The symbols move the units like this.
^: GT->LB, GF->CQ, LM->SB, DQ->CG, CQ->TL, TN->HH, SB->GF, QZ->DG, GR->NF, BT->DS, LG->LF, QH->QZ, GH->DQ, MD->BT, HH->ZQ, TJ->ZP, FS->GR, TC->TJ, DN->SR, LB->MF, JP->BM, ZD->MH, CF->QF, NH->SJ, BG->CT, DG->FR, PP->QC, DS->DH, NL->RF, LF->HN, TL->CP, TB->FS, SG->TD, SR->TG, HT->LM, TD->ZJ, RG->QH, CP->RG, NF->DN, RF->LJ, JH->TQ, JT->PZ, RT->MZ, MZ->TB, LJ->LH, TQ->SF, BM->GT, ZR->NS, HS->FJ, NS->BG, SJ->JN, MF->ZR, PZ->SG, BB->PQ, FJ->JT, HJ->CF, NT->TN, JN->TC, LH->BD, NB->HS, CG->CR, ZJ->JP, TG->LG, ZP->BB, CR->RM, HN->GH, QC->JH, FR->MD, DH->LZ, BD->PP, CT->NL, HP->HT, SF->HP, ZQ->HJ, PQ->RT, LZ->NT, MH->NB, QF->NH, RM->ZD
*: GT->RF, GF->FR, LM->QZ, DQ->FJ, CQ->MD, TN->JN, SB->DG, QZ->NT, GR->GH, BT->HJ, LG->ZD, QH->LZ, GH->HS, MD->ZQ, HH->TC, TJ->GR, FS->HN, TC->FS, DN->CG, LB->LJ, JP->CT, ZD->TD, CF->BB, NH->RT, BG->QC, DG->TN, PP->SB, DS->CF, NL->TQ, LF->MH, TL->BT, TB->LF, SG->ZR, SR->CR, HT->QH, TD->NS, RG->DH, CP->DS, NF->DQ, RF->SF, JH->CQ, JT->LB, RT->TG, MZ->LG, LJ->HP, TQ->TL, BM->NL, ZR->BD, HS->BM, NS->PP, SJ->MZ, MF->LH, PZ->MF, BB->DN, FJ->GT, HJ->ZP, NT->SJ, JN->TB, LH->HT, NB->JP, CG->JT, ZJ->BG, TG->RM, ZP->NF, CR->PZ, HN->NB, QC->GF, FR->HH, DH->QF, BD->LM, CT->JH, HP->RG, SF->CP, ZQ->TJ, PQ->SR, LZ->NH, MH->ZJ, QF->PQ, RM->SG
&: GT->NL, GF->DG, LM->QH, DQ->HS, CQ->FR, TN->SJ, SB->QZ, QZ->LZ, GR->HN, BT->ZQ, LG->RM, QH->DH, GH->NB, MD->HH, HH->JN, TJ->FS, FS->LF, TC->TB, DN->DQ, LB->RF, JP->BG, ZD->SG, CF->ZP, NH->PQ, BG->PP, DG->NT, PP->LM, DS->HJ, NL->JH, LF->ZD, TL->MD, TB->LG, SG->MF, SR->CG, HT->RG, TD->ZR, RG->DS, CP->BT, NF->GH, RF->TQ, JH->GF, JT->GT, RT->SR, MZ->TG, LJ->SF, TQ->CQ, BM->CT, ZR->LH, HS->JP, NS->BD, SJ->RT, MF->LJ, PZ->LB, BB->NF, FJ->BM, HJ->TJ, NT->NH, JN->MZ, LH->HP, NB->ZJ, CG->FJ, ZJ->NS, TG->CR, ZP->GR, CR->JT, HN->MH, QC->SB, FR->TN, DH->CF, BD->HT, CT->QC, HP->CP, SF->TL, ZQ->TC, PQ->DN, LZ->QF, MH->TD, QF->BB, RM->PZ
!: GT->JP, GF->LM, LM->HP, DQ->HN, CQ->SB, TN->LZ, SB->HT, QZ->RG, GR->TB, BT->FR, LG->SR, QH->CP, GH->LF, MD->DG, HH->NT, TJ->JN, FS->MZ, TC->SJ, DN->GR, LB->BM, JP->TD, ZD->CR, CF->ZQ, NH->CF, BG->ZR, DG->QH, PP->LH, DS->MD, NL->BG, LF->TG, TL->GF, TB->RT, SG->JT, SR->NF, HT->SF, TD->PZ, RG->TL, CP->CQ, NF->FS, RF->CT, JH->PP, JT->HS, RT->BB, MZ->PQ, LJ->NL, TQ->QC, BM->ZJ, ZR->LB, HS->MH, NS->MF, SJ->QF, MF->GT, PZ->FJ, BB->TJ, FJ->NB, HJ->HH, NT->DH, JN->NH, LH->RF, NB->ZD, CG->GH, ZJ->SG, TG->DN, ZP->TC, CR->DQ, HN->LG, QC->BD, FR->QZ, DH->BT, BD->LJ, CT->NS, HP->TQ, SF->JH, ZQ->TN, PQ->ZP, LZ->DS, MH->RM, QF->HJ, RM->CG
%: GT->PZ, GF->TQ, LM->QC, DQ->SR, CQ->SF, TN->MD, SB->JH, QZ->GF, GR->BB, BT->RG, LG->FS, QH->SB, GH->DN, MD->CP, HH->BT, TJ->CF, FS->ZP, TC->HJ, DN->RT, LB->SG, JP->FJ, ZD->HN, CF->LZ, NH->TN, BG->BM, DG->CQ, PP->CT, DS->QH, NL->LB, LF->GR, TL->HP, TB->TJ, SG->MH, SR->MZ, HT->PP, TD->NB, RG->LM, CP->HT, NF->PQ, RF->MF, JH->RF, JT->RM, RT->JN, MZ->TC, LJ->ZR, TQ->LJ, BM->JT, ZR->ZJ, HS->CG, NS->JP, SJ->HH, MF->TD, PZ->ZD, BB->NH, FJ->CR, HJ->DH, NT->FR, JN->ZQ, LH->NS, NB->DQ, CG->TG, ZJ->HS, TG->TB, ZP->QF, CR->LG, HN->NF, QC->NL, FR->TL, DH->QZ, BD->BG, CT->GT, HP->BD, SF->LH, ZQ->DS, PQ->SJ, LZ->DG, MH->GH, QF->NT, RM->LF

The rows follow the links: the fewer symbols apart two units are, the more alike their rows tend to be.

Each row is also shifted at random along 3 hidden directions that mean nothing.

The rows of 77 units, shuffled:
Each row is one unit's numbers.
1: (-15, 41, -7, 19, 23, 0, 15, -15, 4, 5, -30, 34, 33, 9, 5, -29, -17, -14, -11, 6, -30, 0, -27, -22, 7, 55, 28, -1, 28, -4, 17, 2, -61, 8, 6, -1, -34, 1, 54)
2: (82, -7, -25, 35, 74, 5, 59, -16, 28, -5, 40, 4, 8, 48, 35, -42, 4, -4, -46, 13, -19, 4, 22, -54, 26, 55, 34, 26, 28, 6, 9, 30, -68, -18, 4, 28, -15, -15, 51)
3: (93, 11, 32, -43, -60, 3, -31, 10, -11, 1, -13, -1, -7, -14, -11, 17, -17, 4, 33, 2, 8, -12, -13, 34, -36, -48, 2, -30, -29, 2, 20, -48, 75, 12, -21, -19, 11, 26, -52)
4: (-93, -11, -44, 12, 36, 6, -38, 21, 24, 2, 30, -39, -8, 49, 14, 21, 65, 6, 6, 16, 10, -3, 29, -52, -4, 14, -29, 67, -6, -22, -24, 79, -15, -15, 20, 55, 13, 0, -15)
5: (115, 6, -5, 52, 43, 18, -12, 1, -7, 21, -21, 29, 18, -35, 3, -43, 6, -8, -15, 18, -4, 29, -20, -4, 23, 51, 38, 7, 21, -16, 3, 30, -73, 18, -12, 27, -39, -1, 60)
6: (8, -47, -9, -3, -31, -2, -49, 26, -20, -2, 9, -34, -35, -34, -26, 57, 37, 10, 25, -22, 44, 10, 25, 28, 7, -59, -66, 15, -26, -5, -44, 24, 51, -3, 21, -5, 40, -10, -49)
7: (-145, 7, -6, 1, 38, -4, -13, 27, 28, 1, 22, -27, -7, 69, 37, -9, 57, 6, 12, 41, -8, -7, 13, -31, -29, -1, 30, 40, -19, -14, 35, 33, 12, -4, -13, 66, 9, 17, -27)
8: (119, 28, 34, -73, -87, 11, -20, -11, 6, -2, 3, -7, -5, 2, -12, 24, -51, 2, 31, -2, -3, -34, -19, 22, -52, -48, 5, -40, -27, 13, 27, -75, 91, -4, -25, -36, 11, 27, -70)
9: (-95, -19, 4, 28, 90, 10, 5, 31, 40, 8, 52, -30, -19, 68, 60, -64, 73, 3, -3, 72, 2, 10, 28, -35, -22, 13, 87, 46, -21, -14, 61, 39, -7, 4, -52, 113, -4, 19, -15)
10: (-29, -22, 7, 6, -32, -24, 5, 1, -48, -8, -43, 17, -2, -71, -43, 36, -18, 0, 6, -48, 20, 14, -11, 60, 35, -27, -50, -28, 7, 12, -42, -16, 4, 11, 30, -60, 11, -24, 13)
11: (-62, -3, 55, -1, -16, -13, 33, -2, -31, 1, -32, 35, -1, -50, -5, -28, -35, -9, 6, -5, -1, 16, -23, 75, 4, -33, 51, -60, -8, 15, 35, -74, 25, 29, -34, -27, -14, 7, -1)
12: (9, 2, 41, 4, -24, 42, 14, -28, -6, 18, -3, 34, 3, -71, -13, -48, -72, -9, -22, 4, -1, 19, -25, 30, 1, 6, 53, -55, 10, 14, 22, -64, -11, 22, -49, -23, -34, 5, 16)
13: (-69, -15, 47, 6, -16, 17, 30, -17, -24, 5, -10, 32, -3, -68, -15, -36, -53, -4, -12, -7, 7, 19, -20, 54, 15, -19, 43, -57, 1, 17, 18, -67, 10, 24, -34, -33, -20, 0, 11)
14: (70, 6, -14, 18, -31, 39, -39, -21, -16, 18, -21, 26, 13, -82, -41, 9, -42, -2, -9, -26, 5, 14, -22, 7, 24, 28, -32, -18, 26, -8, -46, 8, -41, 8, 8, -33, -25, -9, 34)
15: (-36, 13, 3, -41, -16, -42, 25, 10, 13, -24, 7, -17, -2, 74, 21, 25, 17, 2, 19, 2, -12, -34, 14, -10, -28, -25, -15, 10, -20, 13, 24, -16, 53, -18, 16, -8, 27, 6, -41)
16: (133, 19, -4, -24, -73, -44, -9, -3, -54, -16, -74, 25, 22, -51, -55, 72, -31, 1, 24, -69, 4, -10, -27, 53, 20, -24, -91, -36, 14, 11, -45, -27, 19, 2, 62, -101, 13, -17, 11)
17: (-116, 28, -33, 15, 13, -5, 3, -16, -1, -1, -26, 18, 26, 5, -9, 9, -12, -7, -14, -17, -17, 2, -12, -28, 25, 47, -29, 12, 33, -6, -25, 28, -63, -8, 39, -23, -16, -16, 53)
18: (-71, -26, -6, 39, -4, 45, -35, -10, -17, 22, 1, 10, -8, -93, -37, -7, -17, 3, -19, -14, 29, 36, -5, 19, 31, 9, -18, -12, 16, -12, -46, 17, -42, 17, -6, -10, -19, -15, 27)
19: (106, -19, 35, -6, -11, -4, -22, 29, -19, 0, -4, -7, -18, -18, 2, -9, 23, 7, 27, 13, 22, 10, -2, 41, -21, -46, 28, -15, -30, 2, 23, -24, 51, 17, -29, 24, 8, 18, -41)
20: (16, 55, -29, -37, -35, 22, 15, -48, 37, -2, 19, 8, 28, 41, -6, 19, -67, -2, -21, -14, -40, -40, -10, -67, -9, 50, -26, 3, 27, 3, -12, -11, -26, -29, 27, -44, -11, 1, 18)
21: (-51, -56, 47, 40, 43, -14, -10, 49, -31, 5, -7, -9, -30, -37, 10, -37, 63, 3, 20, 31, 34, 40, 5, 75, 1, -50, 61, -7, -35, -2, 33, -3, 33, 34, -51, 57, 7, 8, -21)
22: (-5, 19, 53, -42, -59, 6, -31, 14, -13, 6, -25, 9, -6, -23, -7, -8, -23, -2, 38, 14, 5, -9, -29, 55, -44, -51, 45, -42, -35, 4, 44, -71, 76, 23, -50, -3, -4, 34, -54)
23: (57, -18, 55, -21, -11, 12, -4, 21, 1, 2, 18, -6, -24, -4, 20, -35, 4, 1, 18, 37, 14, 4, -4, 43, -40, -51, 70, -29, -39, 9, 55, -59, 69, 22, -63, 35, 5, 30, -55)
24: (142, 50, -24, 13, 16, -13, 8, -20, -2, -1, -47, 35, 43, 10, 4, -10, -20, -10, -8, -7, -34, -4, -26, -28, 13, 64, -1, -1, 30, -9, 2, 14, -66, 2, 23, -20, -30, -1, 66)
25: (-6, -46, 19, -16, 27, -21, 46, 20, 8, -15, 50, -33, -31, 46, 27, -4, 29, 11, -7, 14, 13, -6, 39, 10, -8, -43, 19, 7, -28, 15, 23, -12, 50, -8, -15, 26, 32, -6, -43)
26: (96, -26, 3, -35, -32, -8, 1, 5, 2, -14, 30, -29, -27, 8, -3, 34, 5, 13, 9, -12, 19, -14, 23, 9, -13, -45, -41, 1, -20, 9, -14, -15, 61, -16, 7, -12, 34, 1, -55)
27: (-22, 6, 12, -1, -48, 45, -22, -32, -12, 17, -11, 25, 11, -84, -40, -3, -69, -3, -11, -25, 7, 11, -27, 20, 16, 6, -5, -41, 15, 5, -24, -36, -14, 12, -15, -47, -22, -2, 19)
28: (-33, 64, -7, 1, -25, 16, -27, -23, -6, 13, -50, 39, 42, -28, -17, -7, -38, -12, 5, -8, -28, -9, -44, -18, -1, 52, 1, -16, 25, -14, 1, -7, -49, 11, 10, -26, -39, 9, 43)
29: (-60, 34, 19, -54, -17, -36, 29, 8, 19, -19, 6, -6, 3, 83, 32, 2, -1, 0, 22, 19, -28, -40, 1, -9, -47, -26, 21, -7, -23, 10, 55, -44, 62, -9, -5, 2, 15, 23, -45)
30: (-35, 25, 24, -79, -61, -19, 29, -11, 15, -20, 14, -11, -5, 55, 9, 24, -38, 4, 15, -3, -19, -48, -2, 3, -43, -40, 3, -27, -24, 19, 37, -72, 89, -17, -6, -35, 22, 18, -64)
31: (-20, -10, 21, -48, -58, 10, -13, 2, 3, -3, 26, -23, -24, -2, -10, 26, -20, 9, 16, -7, 17, -19, 8, 19, -26, -56, -15, -18, -27, 11, 4, -42, 83, -8, -13, -19, 26, 9, -70)
32: (-12, -33, 20, 27, -1, 26, 7, -14, -20, 11, 2, 19, -9, -82, -22, -19, -32, 2, -26, -18, 20, 34, -4, 34, 37, -5, 8, -28, 15, 11, -22, -16, -23, 16, -15, -18, -14, -15, 24)
33: (-131, 34, 5, 19, 30, 6, 20, -14, 9, 6, -17, 31, 27, 11, 18, -43, -20, -12, -21, 16, -28, 0, -22, -14, 2, 48, 47, -8, 22, 0, 26, -6, -54, 8, -11, 10, -38, 4, 49)
34: (23, -8, 8, -36, -6, -30, 45, 10, 8, -24, 26, -20, -14, 65, 24, 17, 14, 8, 3, -1, -6, -24, 21, -3, -20, -35, -2, 4, -21, 15, 24, -24, 55, -19, 5, -8, 30, 3, -43)
35: (35, -25, 46, 19, 6, -8, 47, -2, -30, -2, -19, 31, -6, -50, -1, -31, -32, -4, -10, -6, 6, 23, -13, 60, 14, -23, 44, -47, 4, 19, 23, -54, 4, 24, -28, -23, -13, -7, 15)
36: (-41, 27, -74, -22, -36, 26, -35, -29, 30, 1, 26, -22, 13, 21, -24, 65, -19, 7, -13, -32, -4, -27, 14, -76, 14, 40, -105, 41, 29, -7, -71, 54, -28, -45, 63, -41, 13, -14, 2)
37: (-94, 72, -8, -68, -58, -11, -29, -4, 27, -8, -16, -9, 20, 76, 8, 35, -11, -5, 36, 14, -32, -55, -20, -39, -57, 1, -15, 10, -13, -7, 26, -21, 49, -16, 13, -12, 7, 31, -41)
38: (-41, -15, 21, 3, -37, 17, 7, -19, -30, 3, -18, 24, -2, -82, -33, 1, -52, -4, -11, -32, 12, 16, -15, 45, 23, -15, -14, -46, 14, 13, -27, -39, -4, 10, -4, -55, -8, -13, 12)
39: (-84, 63, -14, -17, -19, 4, 15, -35, 14, 2, -25, 33, 35, 20, -2, -3, -54, -10, -11, -9, -40, -25, -27, -36, 2, 51, -3, -16, 31, 3, 9, -16, -42, -8, 17, -40, -27, 3, 40)
40: (66, -19, 42, -2, -5, -14, -17, 31, -25, 3, -22, 1, -16, -21, -1, -14, 26, 0, 29, 16, 20, 15, -11, 58, -17, -47, 33, -25, -31, 1, 34, -29, 47, 26, -32, 20, 4, 16, -31)
41: (-47, 43, -47, -34, -39, 34, -39, -27, 41, 3, 26, -21, 14, 43, -5, 36, -20, 3, 1, 0, -16, -36, 2, -75, -23, 31, -51, 32, 12, -14, -27, 23, -3, -30, 22, -10, 3, 8, -14)
42: (-32, 27, 58, -32, -53, -17, -7, 7, -33, 1, -51, 32, 7, -34, -12, -14, -28, -8, 34, 0, -6, -4, -39, 68, -30, -44, 41, -61, -23, 7, 46, -83, 61, 32, -34, -24, -10, 26, -31)
43: (-70, -34, 7, -32, -30, -9, 8, 7, 8, -13, 37, -34, -33, 14, -3, 37, 6, 13, 8, -11, 19, -16, 30, 9, -15, -56, -32, 0, -25, 14, -12, -16, 69, -18, 3, -11, 40, -2, -60)
44: (4, 18, -29, 39, 31, -2, -12, -5, -15, 9, -41, 29, 27, -18, -9, -11, 14, -9, -10, -3, -12, 15, -16, -15, 31, 48, -9, 15, 30, -15, -18, 44, -75, 8, 24, 4, -22, -10, 66)
45: (39, -30, 34, 23, 15, -37, 9, 30, -42, -7, -39, 12, -11, -39, -3, -11, 31, 0, 19, -6, 18, 31, -10, 74, 11, -39, 19, -23, -13, 5, 13, -15, 19, 29, -10, 2, 4, -5, 3)
46: (-60, -13, -5, -34, -8, -36, 26, 13, 5, -21, 20, -28, -15, 59, 12, 36, 22, 9, 11, -8, 3, -26, 20, -2, -14, -38, -29, 12, -16, 9, 4, -5, 52, -20, 21, -6, 38, -3, -42)
47: (17, -37, 23, -25, -5, -3, 24, 13, 7, -10, 46, -29, -35, 21, 14, 3, 13, 10, -1, 8, 17, -7, 32, 17, -15, -49, 15, -2, -31, 14, 17, -22, 64, -7, -20, 13, 29, 3, -56)
48: (-30, 36, -20, -26, -2, 35, -23, -12, 49, 8, 38, -16, 9, 57, 21, -9, -7, 0, -4, 31, -18, -26, 6, -65, -34, 32, 14, 25, 0, -10, 12, 11, 0, -17, -13, 29, -3, 20, -18)
49: (77, -54, -2, 43, 15, -54, -1, 37, -60, -12, -49, 4, -13, -54, -27, 36, 56, 2, 15, -39, 34, 33, 5, 69, 46, -35, -53, 2, 0, -3, -43, 37, -5, 13, 44, -16, 21, -33, 15)
50: (-75, 32, -62, -32, -42, 33, -39, -31, 34, 1, 25, -21, 10, 24, -21, 56, -27, 8, -10, -20, -9, -33, 12, -77, -3, 38, -86, 38, 19, -13, -60, 42, -18, -40, 50, -32, 10, -10, -4)
51: (18, 44, -6, -29, 1, 32, -11, -15, 54, 7, 36, -12, 12, 70, 30, -30, -12, 0, -3, 42, -28, -28, -3, -63, -45, 36, 47, 16, -9, -11, 45, -6, 4, -11, -32, 42, -11, 32, -19)
52: (66, 20, -38, -22, -3, -44, -11, 21, 4, -22, -11, -27, 8, 78, 10, 53, 48, 7, 23, -9, -12, -33, 12, -34, -13, -4, -58, 44, -7, -8, -12, 41, 22, -25, 56, 1, 30, 0, -20)
53: (45, 22, 20, 30, 14, 42, -18, -12, -1, 24, -16, 36, 21, -51, 0, -58, -32, -10, -15, 26, -7, 21, -31, 5, -1, 39, 64, -25, 13, -9, 29, -16, -46, 22, -46, 18, -46, 12, 39)
54: (-82, -33, -18, 13, -44, -40, -37, 16, -68, -11, -66, 4, -6, -80, -62, 82, 21, 7, 32, -66, 35, 18, -7, 63, 42, -47, -114, -1, 4, 2, -77, 28, 10, 8, 70, -66, 26, -31, 7)
55: (-95, 26, -43, -19, -17, 29, 1, -33, 35, 3, 33, -5, 13, 31, -6, 21, -36, -2, -27, -12, -21, -25, 7, -67, 0, 40, -38, 19, 25, -2, -27, 15, -27, -29, 24, -25, -1, -8, 7)
56: (-25, 44, 8, 22, 20, 24, -10, -10, 0, 20, -32, 39, 28, -20, 5, -55, -23, -12, -7, 23, -24, 12, -37, -4, -2, 49, 63, -17, 18, -12, 30, -11, -53, 23, -28, 16, -49, 13, 44)
57: (60, 59, -11, -48, -11, -3, -15, 1, 34, -3, 4, -12, 18, 84, 28, -1, 3, 0, 19, 32, -34, -44, -11, -53, -50, 17, 20, 16, -14, -8, 42, -7, 26, -15, -6, 21, -1, 27, -29)
58: (-4, -29, 19, -6, 47, -43, 59, 26, 13, -22, 30, -23, -21, 76, 51, -14, 44, 5, 1, 22, -2, -7, 30, -1, -13, -28, 37, 16, -23, 15, 46, -4, 40, -9, -11, 41, 26, 3, -31)
59: (30, -22, 15, 11, -20, -12, 21, -8, -40, -3, -28, 24, -1, -66, -30, 11, -29, -3, -7, -37, 14, 18, -7, 51, 34, -21, -24, -37, 14, 14, -30, -29, -5, 8, 7, -53, 0, -19, 18)
60: (-175, 5, -41, 29, 26, -1, 8, -16, 3, 1, -6, 7, 14, 2, -9, 19, 3, -1, -18, -23, -10, 0, 9, -37, 37, 38, -47, 30, 34, -2, -44, 49, -67, -15, 42, -17, -5, -29, 50)
61: (-1, 44, -24, -45, -24, -30, -19, 11, 16, -17, -16, -17, 18, 77, 12, 37, 18, 2, 32, 3, -21, -40, -1, -34, -38, 2, -29, 24, -10, -8, 10, 8, 32, -20, 31, -2, 17, 17, -31)
62: (43, 18, -46, 14, 24, -4, 31, -26, 16, -6, 7, 10, 21, 32, 1, 8, -14, -7, -32, -17, -24, -10, 9, -55, 27, 56, -33, 26, 36, 1, -24, 35, -61, -25, 42, -21, -7, -21, 49)
63: (-11, -24, -4, 5, -38, -30, -49, 33, -49, -2, -55, -4, -11, -56, -47, 58, 36, 11, 40, -36, 32, 14, -10, 62, 14, -51, -71, -1, -13, -7, -45, 20, 34, 10, 39, -26, 28, -10, -15)
64: (60, 80, 1, -18, -51, 27, -32, -35, 0, 19, -59, 45, 45, -25, -20, -11, -68, -15, 12, 0, -38, -15, -60, -14, -13, 53, 10, -33, 25, -9, 8, -35, -38, 13, -1, -38, -50, 17, 38)
65: (-126, 18, -16, 11, 28, 9, 30, -28, 20, -1, 13, 13, 20, 23, 14, -19, -21, -9, -29, 2, -23, -4, -1, -39, 15, 44, 9, 6, 24, 5, -1, 12, -51, -12, 7, -5, -17, -11, 40)
66: (-14, -16, -14, 62, 42, 32, -34, 2, -12, 23, -16, 15, 3, -60, -15, -28, 21, -5, -12, 6, 14, 43, -9, 1, 36, 37, 14, 9, 20, -19, -22, 48, -71, 19, -7, 29, -30, -12, 57)
67: (42, -65, -27, 50, 3, 2, -11, -3, -43, 1, -15, 0, -14, -95, -56, 45, 6, 10, -19, -58, 42, 38, 18, 33, 73, -8, -92, 9, 27, 1, -97, 50, -43, 0, 54, -44, 13, -47, 40)
68: (2, -8, 38, 1, -22, -24, -18, 25, -38, -3, -46, 12, -5, -39, -13, 1, 13, -2, 33, -7, 16, 15, -24, 70, -9, -46, 11, -29, -21, 0, 18, -30, 42, 27, -16, -7, 2, 11, -22)
69: (60, -38, 22, -19, -14, 4, -7, 18, 3, 0, 32, -26, -31, -4, 6, 8, 13, 9, 10, 9, 25, 3, 22, 24, -18, -52, 7, -5, -29, 9, 7, -17, 60, 2, -23, 16, 25, 3, -54)
70: (-59, -6, 2, -61, -62, -11, 8, -6, 4, -15, 24, -25, -19, 22, -7, 50, -21, 8, 16, -20, 7, -37, 15, 7, -24, -51, -43, -10, -20, 19, -10, -36, 80, -19, 14, -37, 38, 4, -67)
71: (-16, 6, 5, 31, 2, 45, -35, -11, -7, 25, -15, 23, 13, -67, -21, -32, -23, -6, -10, 7, 3, 25, -23, 6, 15, 31, 21, -18, 16, -12, -12, 5, -52, 20, -22, 6, -34, 2, 34)
72: (-61, 15, -4, 4, 39, 22, 47, -28, 43, 3, 44, 9, 11, 46, 30, -47, -33, -9, -42, 23, -28, -11, 8, -52, -1, 51, 50, 4, 16, 3, 26, -8, -39, -11, -25, 15, -21, 0, 25)
73: (-258, 20, -7, -40, -20, -21, -19, 17, 10, -7, 1, -23, -3, 55, 10, 35, 27, 5, 30, 6, -11, -27, 4, -13, -33, -28, -23, 22, -22, -3, 9, 0, 48, -16, 18, 4, 25, 12, -47)
74: (44, 69, 6, -79, -51, -37, 19, -3, 19, -22, -17, 1, 23, 98, 23, 26, -23, -2, 31, 3, -44, -63, -20, -22, -57, -9, -1, -10, -18, 7, 48, -51, 64, -20, 12, -26, 13, 27, -45)
75: (35, -18, 6, 28, -4, 43, -12, -15, -12, 18, -1, 20, -1, -83, -22, -20, -32, -3, -18, -6, 16, 32, -6, 17, 27, 15, 9, -23, 16, -1, -24, -4, -42, 17, -18, -13, -24, -9, 31)
76: (-41, 5, -14, 28, -26, 44, -50, -17, -16, 27, -22, 19, 7, -87, -40, 4, -28, -2, -6, -18, 13, 20, -20, 7, 24, 24, -26, -8, 22, -14, -42, 16, -43, 12, 2, -20, -24, -6, 32)
77: (2, 21, -32, -11, 15, 14, -29, 3, 34, 6, 28, -25, 3, 57, 22, 9, 26, 5, 3, 26, -12, -19, 13, -64, -25, 24, -5, 43, -4, -17, 4, 42, -5, -16, 5, 37, 2, 13, -13)

Some units, each with its row:
SG 53
GF 77
JP 64
HH 25
FJ 14
NH 31
CG 38
SF 50
SB 51
DQ 13
DS 15
DN 49
QF 26
TC 6
ZR 1
RM 32
QH 37
DG 52
GT 28
BD 72
QZ 61
RF 65
BT 29
BG 17
HS 18

Row, symbols taken left to right, then the row they reach:
27 & *: 33
41 ! %: 2
59 % ! ^: 45
75 ^ & !: 66
35 ^ !: 10
70 % ^: 58
44 % !: 76
71 ! &: 56
60 % % &: 24
8 *: 63
16 ! & %: 54
57 ^ !: 9
7 * & %: 46
4 ! ^ *: 73
34 & ^: 69
68 & & !: 67
22 & ! %: 19
11 % !: 21
43 ! ! ^: 30
42 ^ % !: 3
48 %: 55
39 ^ ^ ^: 62
20 ! & !: 36

